Here is a tiny trained network, its code and every weight. The questions are about switching its units off for an input and a target symbol, where a switched-off unit gives its printed mean instead of its output.

import numpy as np


def w(rows, s, z=0):
    codes = np.array(rows[::2]) - 128.0
    scale = np.full(codes.shape[1], s)
    scale[-1] = z or s
    return codes * scale


def f(y):
    return np.maximum(y, 0)


def softmax(a):
    e = np.exp(a - a.max(-1, keepdims=True))
    return e / e.sum(-1, keepdims=True)


def log_softmax(a):
    a = a - a.max(-1, keepdims=True)
    return a - np.log(np.exp(a).sum(-1, keepdims=True))


def net(x, mask):
    ids = ['ΔΛΠΨΩαβγζηθμτ'.index(c) for c in x.split()]
    T = len(ids)
    res = E[ids] + P[:T]
    u = 0
    for l in range(3):
        q, k, v = (res @ M[l].T for M in (Q, K, V))
        z = softmax(np.where(np.tri(T) > 0, q @ k.T / 3**0.5, -1e9)) @ v
        res = res + np.where(mask[u], z, O[l][:, -1]) @ O[l][:, :-1]
        u += 1
        y = f(res @ A[l][:, :-1].T + A[l][:, -1])
        res = res + np.where(mask[u : u + 4], y, B[l][:, -1]) @ B[l][:, :-1]
        u += 4
    return log_softmax(res[-1] @ U[:, :-1].T + U[:, -1])


Q, K, V, O, A, B = {}, {}, {}, {}, {}, {}
E = w([
[104,125,251,149,205,84,179,115],'Δ',
[67,163,148,210,110,58,238,133],'Λ',
[117,91,129,190,129,153,138,155],'Π',
[120,125,133,156,172,170,190,143],'Ψ',
[120,142,142,137,140,177,160,143],'Ω',
[140,149,147,180,83,76,173,59],'α',
[129,102,85,181,120,143,155,138],'β',
[147,147,76,202,83,156,134,107],'γ',
[132,154,164,111,151,50,179,120],'ζ',
[138,120,109,154,137,122,156,178],'η',
[132,130,154,87,141,63,158,71],'θ',
[176,162,86,120,109,121,150,155],'μ',
[88,97,48,74,133,78,166,183],'τ',
],0.022)
P = w([
[224,95,177,114,149,104,146,179],'0',
[153,203,123,103,151,92,96,132],'1',
[195,118,101,150,220,44,112,131],'2',
[125,150,165,74,73,165,198,183],'3',
[61,176,95,99,176,108,124,6],'4',
[193,146,166,155,135,47,106,212],'5',
[135,36,83,83,140,125,240,28],'6',
],0.013)
Q[0] = w([
[160,57,58,90,118,184,119,151],'0.h1',
[30,132,63,56,107,204,218,89],'0.h1',
[124,186,83,130,254,138,53,49],'0.h1',
],0.0076)
K[0] = w([
[93,84,107,83,175,225,144,102],'0.h1',
[86,191,45,176,254,82,54,73],'0.h1',
[252,19,110,145,196,99,163,130],'0.h1',
],0.0079)
V[0] = w([
[27,38,85,63,96,178,22,8],'0.h1',
[106,154,198,146,78,98,40,202],'0.h1',
[183,255,78,89,89,150,117,137],'0.h1',
],0.007)
O[0] = w([
[148,204,201,154,79,50,101,219,8],'0.h1',
[156,123,103,189,199,1,225,85,94],'0.h1',
[121,89,153,99,77,103,52,32,117],'0.h1',
],0.009,0.013)
A[0] = w([
[158,83,160,141,127,147,121,71,120],'0.n1',
[118,120,190,11,191,63,163,112,62],'0.n2',
[143,182,70,102,93,131,150,148,127],'0.n3',
[153,141,92,136,147,199,116,150,1],'0.n4',
],0.011,0.0029)
B[0] = w([
[186,152,69,41,60,24,217,151,236],'0.n1',
[152,228,25,90,144,183,46,153,254],'0.n2',
[70,72,119,222,150,156,165,144,157],'0.n3',
[124,56,181,140,104,94,1,183,210],'0.n4',
],0.0096,0.0088)
Q[1] = w([
[185,151,122,60,153,94,47,198],'1.h1',
[4,119,187,140,77,173,200,49],'1.h1',
[206,85,181,158,35,189,228,192],'1.h1',
],0.012)
K[1] = w([
[167,150,112,156,55,178,142,187],'1.h1',
[69,119,116,181,227,18,9,21],'1.h1',
[35,166,156,129,52,208,90,51],'1.h1',
],0.012)
V[1] = w([
[115,200,80,5,206,106,61,188],'1.h1',
[33,43,71,90,183,1,86,241],'1.h1',
[188,179,22,243,56,144,79,92],'1.h1',
],0.0057)
O[1] = w([
[123,129,123,177,82,18,114,170,249],'1.h1',
[226,135,111,166,59,121,191,174,193],'1.h1',
[243,54,254,118,237,104,31,96,164],'1.h1',
],0.009,0.012)
A[1] = w([
[166,32,138,114,135,165,2,181,137],'1.n1',
[130,71,98,117,100,156,66,162,9],'1.n2',
[111,78,136,96,160,60,101,91,189],'1.n3',
[193,132,176,193,141,140,88,133,5],'1.n4',
],0.0091,0.0033)
B[1] = w([
[142,251,193,165,127,161,162,146,251],'1.n1',
[133,191,175,41,140,164,150,157,193],'1.n2',
[95,143,176,100,165,154,188,120,218],'1.n3',
[118,121,71,119,138,45,79,129,159],'1.n4',
],0.013)
Q[2] = w([
[148,114,182,182,94,152,162,3],'2.h1',
[33,96,177,217,48,179,161,173],'2.h1',
[32,81,124,132,132,140,190,125],'2.h1',
],0.0081)
K[2] = w([
[155,132,148,181,107,114,140,10],'2.h1',
[52,164,116,164,97,135,124,100],'2.h1',
[62,103,108,137,124,125,154,125],'2.h1',
],0.011)
V[2] = w([
[165,188,162,37,58,137,47,94],'2.h1',
[106,1,153,31,79,50,155,70],'2.h1',
[21,115,194,120,47,197,51,118],'2.h1',
],0.0067)
O[2] = w([
[124,118,120,132,120,43,73,167,162],'2.h1',
[91,156,77,149,87,146,33,54,35],'2.h1',
[146,174,71,143,250,98,138,151,6],'2.h1',
],0.011,0.021)
A[2] = w([
[161,180,148,79,174,93,85,130,3],'2.n1',
[115,125,72,4,149,93,93,196,41],'2.n2',
[146,148,153,152,221,144,116,182,67],'2.n3',
[183,74,199,255,132,198,107,192,98],'2.n4',
],0.0094,0.0029)
B[2] = w([
[28,54,181,75,183,215,70,126,172],'2.n1',
[85,157,153,236,197,102,87,154,192],'2.n2',
[160,111,143,161,2,186,125,66,213],'2.n3',
[115,112,48,190,204,133,51,46,250],'2.n4',
],0.0097,0.023)
U = w([
[51,120,116,156,122,129,153,150,255],'Δ',
[55,190,130,218,141,108,235,93,68],'Λ',
[51,31,93,166,203,156,98,126,140],'Π',
[168,119,113,188,129,76,28,137,77],'Ψ',
[218,227,227,116,133,47,206,93,38],'Ω',
[202,113,175,64,138,54,100,59,238],'α',
[184,181,155,59,166,168,176,141,116],'β',
[179,62,184,39,200,145,92,124,138],'γ',
[138,2,164,101,99,144,147,190,33],'ζ',
[251,229,142,156,177,152,36,113,167],'η',
[156,237,159,113,112,168,98,129,45],'θ',
[92,122,203,182,142,89,91,130,99],'μ',
[94,115,150,163,161,191,163,251,66],'τ',
],0.0073,0.0066)

Each question gives the input, a string of symbols that net reads in full, and the target symbol t.
The units are the heads (3 rows each of Q, K, V and O) and the neurons (one row each of A and B). Each row of codes is followed by its name. A weight is (code - 128) times the scale printed after its matrix; where a second scale follows, it is the last column's (O, A, B and U).
mask holds one flag per unit, layer by layer, with each layer's heads first. A switched-off unit (its flag False) gives its mean, the last column of its rows in O or B, instead of its output. The means were averaged over made-up inputs and are rounded, as every weight is.
A unit's drop is (log p(t) with every unit on - log p(t) with that unit switched off) / (log p(t) with every unit on - log p(t) with every unit switched off).
The circuit of an input: a set's keep is (log p(t) with only the set's units on - log p(t) with every unit switched off) / (log p(t) with every unit on - log p(t) with every unit switched off). Starting from the 12 units with the biggest drops (on a tie, the unit counted first), units are removed one at a time, each time the one whose removal leaves the highest keep (on an exact tie, the one counted first), for as long as the keep stays at least 0.8.
circuit, biggest first: the units of the circuit, biggest drop first
k most important neurons: the k neurons with the biggest drops, biggest first
top k neurons in layer l: the k neurons of layer l with the biggest drops, biggest first
input β θ Π β β Π, target η: circuit, biggest first : 2.n4, 1.n1
input Ψ μ β θ, target Λ: 4 most important neurons : 0.n2, 2.n2, 0.n4, 0.n1
input γ ζ Π ζ Π β Π, target Π: 4 most important neurons : 0.n2, 0.n4, 2.n4, 0.n1
input β θ Π Ψ β, target Π: circuit, biggest first : 1.n1
input ζ Π ζ, target α: 4 most important neurons : 1.n1, 0.n2, 0.n1, 1.n3
input β θ β ζ Ω, target η: circuit, biggest first : 1.h1, 1.n1
input μ β β ζ, target Ψ: 2 most important neurons : 0.n2, 0.n1
input η θ ζ η θ Δ, target θ: 2 most important neurons : 0.n2, 0.n4
input θ β Π β α θ, target μ: 3 most important neurons : 0.n2, 0.n1, 0.n4
input β β β β γ, target η: 2 most important neurons : 2.n4, 0.n4
input ζ τ Π, target Ω: 3 most important neurons : 0.n2, 0.n4, 1.n3
input Π Λ Π, target Π: 2 most important neurons : 0.n2, 2.n4
input μ Ω θ ζ Δ, target Ψ: circuit, biggest first : 0.n1, 0.h1, 2.h1, 1.n1
input γ τ β, target γ: circuit, biggest first : 1.h1
input θ ζ μ θ β β, target μ: top 2 neurons in layer 2 : 2.n1, 2.n4
input Ω Δ Π β, target Λ: 2 most important neurons : 0.n2, 0.n4
input β μ β θ, target τ: 3 most important neurons : 0.n2, 0.n4, 2.n2
input Δ β β β, target η: 4 most important neurons : 0.n1, 2.n4, 1.n1, 1.n3
input Π Π Δ τ μ θ, target β: circuit, biggest first : 0.n1, 0.n2, 1.h1, 2.h1
input θ β Ψ, target μ: circuit, biggest first : 0.n2, 1.h1, 0.n4
input β θ θ ζ Π θ, target τ: 2 most important neurons : 0.n2, 1.n2
input β β β α β η α, target α: most important neuron : 1.n1
input η ζ η Δ θ, target θ: circuit, biggest first : 0.n2, 2.n4
input β β ζ α Ω, target Ω: 4 most important neurons : 0.n4, 0.n2, 2.n4, 2.n2
input Π θ η θ β, target ζ: circuit, biggest first : 1.n1, 2.n4
input β ζ η β Ω, target ζ: circuit, biggest first : 1.n1, 2.n4
input β θ θ β ζ, target τ: top 2 neurons in layer 0 : 0.n4, 0.n2
input θ η β θ, target μ: top 2 neurons in layer 2 : 2.n2, 2.n4
input θ β ζ μ β β, target α: top 2 neurons in layer 0 : 0.n1, 0.n2
input θ ζ Π β τ ζ, target μ: top 3 neurons in layer 2 : 2.n2, 2.n4, 2.n1
